Here is a tiny trained network, its code and every weight. The questions are about switching its units off for an input and a target symbol, where a switched-off unit gives its printed mean instead of its output.

import numpy as np


def w(rows, s, z=0):
    codes = np.array(rows[::2]) - 128.0
    scale = np.full(codes.shape[1], s)
    scale[-1] = z or s
    return codes * scale


def norm(h):
    return h / np.sqrt((h * h).mean(-1, keepdims=True) + 1e-5)


def f(y):
    return y / 2 * (1 + np.tanh(0.7978845608 * (y + 0.044715 * y**3)))


def softmax(a):
    e = np.exp(a - a.max(-1, keepdims=True))
    return e / e.sum(-1, keepdims=True)


def log_softmax(a):
    a = a - a.max(-1, keepdims=True)
    return a - np.log(np.exp(a).sum(-1, keepdims=True))


def net(x, mask):
    ids = ['βεζθξπτψω'.index(c) for c in x.split()]
    T = len(ids)
    res = E[ids] + P[:T]
    u = 0
    for l in range(2):
        q, k, v = (norm(res) @ M[l].T for M in (Q, K, V))
        z = softmax(np.where(np.tri(T) > 0, q @ k.T / 2**0.5, -1e9)) @ v
        res = res + np.where(mask[u], z, O[l][:, -1]) @ O[l][:, :-1]
        u += 1
        y = f(norm(res) @ A[l][:, :-1].T + A[l][:, -1])
        res = res + np.where(mask[u : u + 12], y, B[l][:, -1]) @ B[l][:, :-1]
        u += 12
    return log_softmax(norm(res)[-1] @ U[:, :-1].T + U[:, -1])


Q, K, V, O, A, B = {}, {}, {}, {}, {}, {}
E = w([
[70,102,84,31,90,79,158,227,133,235,63,72],'β',
[150,68,104,144,235,89,32,158,117,129,134,124],'ε',
[177,30,149,186,124,162,172,63,124,111,108,75],'ζ',
[103,55,46,164,50,161,65,46,162,35,170,175],'θ',
[190,130,83,182,28,109,113,34,70,183,135,144],'ξ',
[140,114,3,198,25,152,74,53,129,114,149,177],'π',
[145,165,177,117,162,179,148,107,158,154,95,173],'τ',
[186,92,131,154,60,109,136,41,82,161,127,127],'ψ',
[117,37,154,150,91,150,126,44,174,26,146,105],'ω',
],0.0031)
P = w([
[158,145,154,87,90,90,106,142,53,88,5,133],'0',
[133,85,62,112,175,120,136,98,115,178,195,71],'1',
[149,77,50,113,213,162,160,102,116,156,155,118],'2',
[149,82,60,119,183,158,152,116,126,150,140,142],'3',
[141,90,78,126,162,147,137,128,136,159,142,154],'4',
[126,97,93,136,155,139,130,119,155,151,141,145],'5',
[126,94,117,136,134,132,128,120,157,150,148,156],'6',
[126,102,122,147,122,128,128,118,157,153,151,165],'7',
[128,101,132,154,111,126,125,115,167,150,144,159],'8',
[130,106,147,158,88,124,118,106,183,141,149,166],'9',
[121,112,161,179,74,124,114,105,189,139,153,176],'10',
[134,122,165,192,57,127,112,101,193,137,153,178],'11',
[127,131,173,202,36,123,110,95,200,149,143,181],'12',
],0.0025)
Q[0] = w([
[77,181,115,28,45,142,237,161,114,184,76,74],'0.h0',
[99,2,65,142,170,127,125,139,134,166,182,127],'0.h0',
],0.0032)
K[0] = w([
[64,111,97,33,33,140,209,174,158,187,77,85],'0.h0',
[134,114,113,120,149,101,74,157,3,36,97,102],'0.h0',
],0.0031)
V[0] = w([
[60,72,44,41,161,36,128,237,36,137,140,8],'0.h0',
[128,184,148,46,251,201,139,168,171,200,111,203],'0.h0',
],0.0021)
O[0] = w([
[210,171,146,203,153,165,115,55,148,121,142,135,76],'0.h0',
[77,105,141,177,2,115,125,151,135,101,126,137,253],'0.h0',
],0.0036,0.0017)
A[0] = w([
[86,139,163,110,136,103,113,230,94,93,105,137,40],'0.n0',
[195,186,127,130,202,162,138,67,71,84,174,73,69],'0.n1',
[48,140,130,129,61,56,89,189,115,126,187,86,126],'0.n2',
[101,104,147,121,153,147,158,107,131,164,159,78,187],'0.n3',
[82,116,140,114,97,86,141,83,101,130,183,72,120],'0.n4',
[166,212,181,130,177,166,142,95,111,115,136,135,122],'0.n5',
[87,88,58,45,196,33,106,253,63,138,140,29,36],'0.n6',
[139,232,175,91,214,142,129,136,119,125,126,158,96],'0.n7',
[55,111,134,103,107,159,181,132,153,131,131,172,91],'0.n8',
[152,132,129,197,71,154,144,88,91,87,165,95,96],'0.n9',
[130,190,116,127,98,131,109,142,118,78,115,99,3],'0.n10',
[117,80,59,197,132,116,155,120,87,89,240,96,54],'0.n11',
],0.004,0.0022)
B[0] = w([
[138,113,147,88,36,105,165,122,111,114,86,89,106],'0.n0',
[70,143,158,177,11,126,112,202,163,114,128,170,121],'0.n1',
[172,132,99,108,238,170,145,61,118,131,111,131,180],'0.n2',
[169,126,133,134,101,139,118,120,147,87,96,187,175],'0.n3',
[174,151,130,91,167,132,112,171,131,99,104,154,133],'0.n4',
[85,71,88,83,101,114,133,113,113,142,74,135,98],'0.n5',
[93,94,69,66,121,191,199,2,81,107,56,177,146],'0.n6',
[101,87,78,62,86,135,176,62,89,127,67,137,98],'0.n7',
[172,144,131,189,154,133,104,119,150,162,136,132,252],'0.n8',
[93,119,99,28,153,101,127,180,104,138,95,161,136],'0.n9',
[62,181,96,25,149,151,210,127,66,59,153,57,66],'0.n10',
[98,138,157,73,93,147,184,120,117,163,32,152,152],'0.n11',
],0.0036,0.0024)
Q[1] = w([
[183,64,103,178,94,131,90,41,172,242,79,250],'1.h0',
[75,179,137,51,162,129,183,181,58,7,168,2],'1.h0',
],0.0043)
K[1] = w([
[125,204,144,89,100,59,60,152,39,4,60,22],'1.h0',
[122,59,133,207,145,175,184,118,200,226,183,214],'1.h0',
],0.0038)
V[1] = w([
[97,43,223,116,144,136,139,111,165,17,121,139],'1.h0',
[136,125,18,144,152,146,2,96,109,23,175,178],'1.h0',
],0.0029)
O[1] = w([
[179,189,197,62,97,239,3,140,111,143,132,129,175],'1.h0',
[57,60,181,216,71,141,103,49,113,249,160,40,3],'1.h0',
],0.003,0.0019)
A[1] = w([
[98,113,103,183,140,112,165,145,151,96,94,144,127],'1.n0',
[96,176,117,142,162,73,198,181,131,64,178,115,30],'1.n1',
[90,92,154,162,84,160,104,83,110,179,134,80,126],'1.n2',
[34,106,151,173,113,102,131,97,105,163,181,87,5],'1.n3',
[150,162,121,141,194,144,145,136,136,137,138,128,66],'1.n4',
[139,183,166,155,161,90,131,200,160,120,187,95,153],'1.n5',
[172,89,124,135,96,129,155,90,156,180,133,157,212],'1.n6',
[32,92,119,171,138,56,207,127,121,135,151,78,35],'1.n7',
[126,140,125,122,116,82,158,137,101,146,87,133,128],'1.n8',
[136,146,141,107,115,212,60,121,130,122,109,133,47],'1.n9',
[88,108,88,57,157,166,148,70,59,120,66,115,142],'1.n10',
[68,112,153,137,120,142,165,79,69,125,213,2,41],'1.n11',
],0.0058,0.002)
B[1] = w([
[146,116,132,77,86,125,123,91,76,152,126,92,183],'1.n0',
[235,57,119,121,105,35,116,134,150,183,89,164,136],'1.n1',
[166,124,92,64,149,132,179,91,109,100,145,152,244],'1.n2',
[143,170,128,137,171,113,136,179,171,141,108,144,184],'1.n3',
[77,128,145,119,146,167,142,125,121,145,137,83,150],'1.n4',
[113,151,165,162,60,134,109,160,110,100,153,127,157],'1.n5',
[112,113,117,139,161,87,57,139,139,80,89,81,255],'1.n6',
[167,197,140,136,114,125,171,122,102,86,166,134,149],'1.n7',
[112,101,124,119,140,169,99,93,124,116,137,122,135],'1.n8',
[141,104,122,146,119,64,194,144,139,151,151,105,185],'1.n9',
[126,143,158,144,19,111,112,180,115,106,165,147,157],'1.n10',
[58,82,135,88,72,113,110,253,104,146,98,177,157],'1.n11',
],0.0051,0.004)
U = w([
[148,77,85,69,51,89,132,115,78,94,88,145,238],'β',
[150,110,84,110,255,134,144,92,160,141,103,106,134],'ε',
[159,137,183,224,111,82,98,169,188,168,149,123,187],'ζ',
[19,78,159,101,118,186,118,159,110,228,128,148,29],'θ',
[115,199,133,185,122,109,177,51,74,62,152,79,3],'ξ',
[37,130,105,158,134,95,232,160,99,138,159,126,4],'π',
[132,201,137,99,122,230,113,179,128,64,119,173,144],'τ',
[26,99,149,173,99,187,34,94,103,89,106,71,79],'ψ',
[174,121,180,84,79,211,149,55,101,177,217,90,53],'ω',
],0.0074,0.0026)

Each question gives the input, a string of symbols that net reads in full, and the target symbol t.
The units are the heads (2 rows each of Q, K, V and O) and the neurons (one row each of A and B). Each row of codes is followed by its name. A weight is (code - 128) times the scale printed after its matrix; where a second scale follows, it is the last column's (O, A, B and U).
mask holds one flag per unit, layer by layer, with each layer's heads first. A switched-off unit (its flag False) gives its mean, the last column of its rows in O or B, instead of its output. The means were averaged over made-up inputs and are rounded, as every weight is.
A unit's drop is (log p(t) with every unit on - log p(t) with that unit switched off) / (log p(t) with every unit on - log p(t) with every unit switched off).
The circuit of an input: a set's keep is (log p(t) with only the set's units on - log p(t) with every unit switched off) / (log p(t) with every unit on - log p(t) with every unit switched off). Starting from the 12 units with the biggest drops (on a tie, the unit counted first), units are removed one at a time, each time the one whose removal leaves the highest keep (on an exact tie, the one counted first), for as long as the keep stays at least 0.8.
circuit, biggest first: the units of the circuit, biggest drop first
top k neurons: the k neurons with the biggest drops, biggest first
top k neurons in layer l: the k neurons of layer l with the biggest drops, biggest first
input ω τ β ζ, target ω: circuit, biggest first : [1.h0]
input τ ψ ω β ω β ω ω ξ ξ, target τ: circuit, biggest first : [1.h0; 0.h0; 1.n1; 0.n0]
input ξ ε τ ζ, target ξ: circuit, biggest first : [1.h0; 1.n7]
input τ τ τ τ τ ε, target τ: circuit, biggest first : [1.h0; 0.h0; 1.n1]
input β ζ β τ β β β ξ τ ζ β θ ε, target β: circuit, biggest first : [0.h0; 1.n10; 0.n6]
input ε τ ε τ π τ, target ζ: top 4 neurons : [0.n8; 0.n2; 0.n6; 0.n11]
input ζ β τ ε, target ζ: circuit, biggest first : [0.h0; 1.n2; 0.n1]
input π ψ ω τ ε τ, target π: top 2 neurons : [1.n11; 1.n7]
input ω τ β τ ψ τ τ ω β ω, target ω: circuit, biggest first : [1.h0; 1.n2]
input ζ ζ β τ ψ ζ β ζ, target ζ: top 2 neurons : [1.n2; 0.n1]
input ω τ τ ξ ε β π β τ ε τ τ ζ, target ω: top 2 neurons : [1.n2; 0.n1]
input ε β β ζ τ β ε τ β β τ τ τ, target ε: circuit, biggest first : [1.h0; 1.n2; 1.n10; 1.n6]
input θ τ β τ ε ω τ τ ε ε ε τ ξ, target θ: circuit, biggest first : [1.h0; 1.n11; 0.h0]
input π ξ β β τ τ τ τ π ψ ξ, target π: top neuron in layer 0 : [0.n3]
input ε τ τ τ τ ψ, target ε: top 4 neurons : [0.n6; 1.n2; 1.n3; 0.n4]
input ξ τ τ ξ τ ε β τ β, target ξ: circuit, biggest first : [1.h0; 1.n7; 0.h0]
input β τ ε β ψ τ, target β: top 3 neurons : [1.n0; 0.n2; 1.n1]
input β τ τ τ, target β: top 3 neurons in layer 0 : [0.n2; 0.n3; 0.n4]
input ψ τ π ε τ τ τ τ τ, target ψ: top 2 neurons : [0.n8; 0.n2]
input ε τ ω β π ω θ τ τ, target ε: circuit, biggest first : [1.h0; 1.n2; 1.n6]
input τ β τ τ τ τ, target ζ: circuit, biggest first : [1.n2]
input τ ε ε ω ζ τ τ ε ζ, target τ: top 2 neurons in layer 0 : [0.n9; 0.n0]
input β β β τ ε ψ ε β, target ζ: top 2 neurons : [0.n6; 1.n2]
input θ ε ω ψ τ β β τ, target θ: top 2 neurons in layer 1 : [1.n11; 1.n2]
input τ ξ π ε ω θ θ β ω ξ β, target τ: circuit, biggest first : [1.h0; 1.n1; 0.h0]
input τ τ ψ β ζ β ξ ω β τ π, target τ: circuit, biggest first : [1.h0; 0.h0; 1.n1]
input β τ ε τ ω ω β ε β, target ζ: circuit, biggest first : [0.h0]
input π τ τ τ τ, target π: top 3 neurons : [1.n2; 1.n11; 1.n7]
input ξ ψ τ ψ ε ω, target ξ: top 2 neurons in layer 0 : [0.n11; 0.n0]
input ζ ξ ζ τ τ τ τ ψ θ ω, target ζ: top 3 neurons : [1.n2; 1.n9; 0.n8]
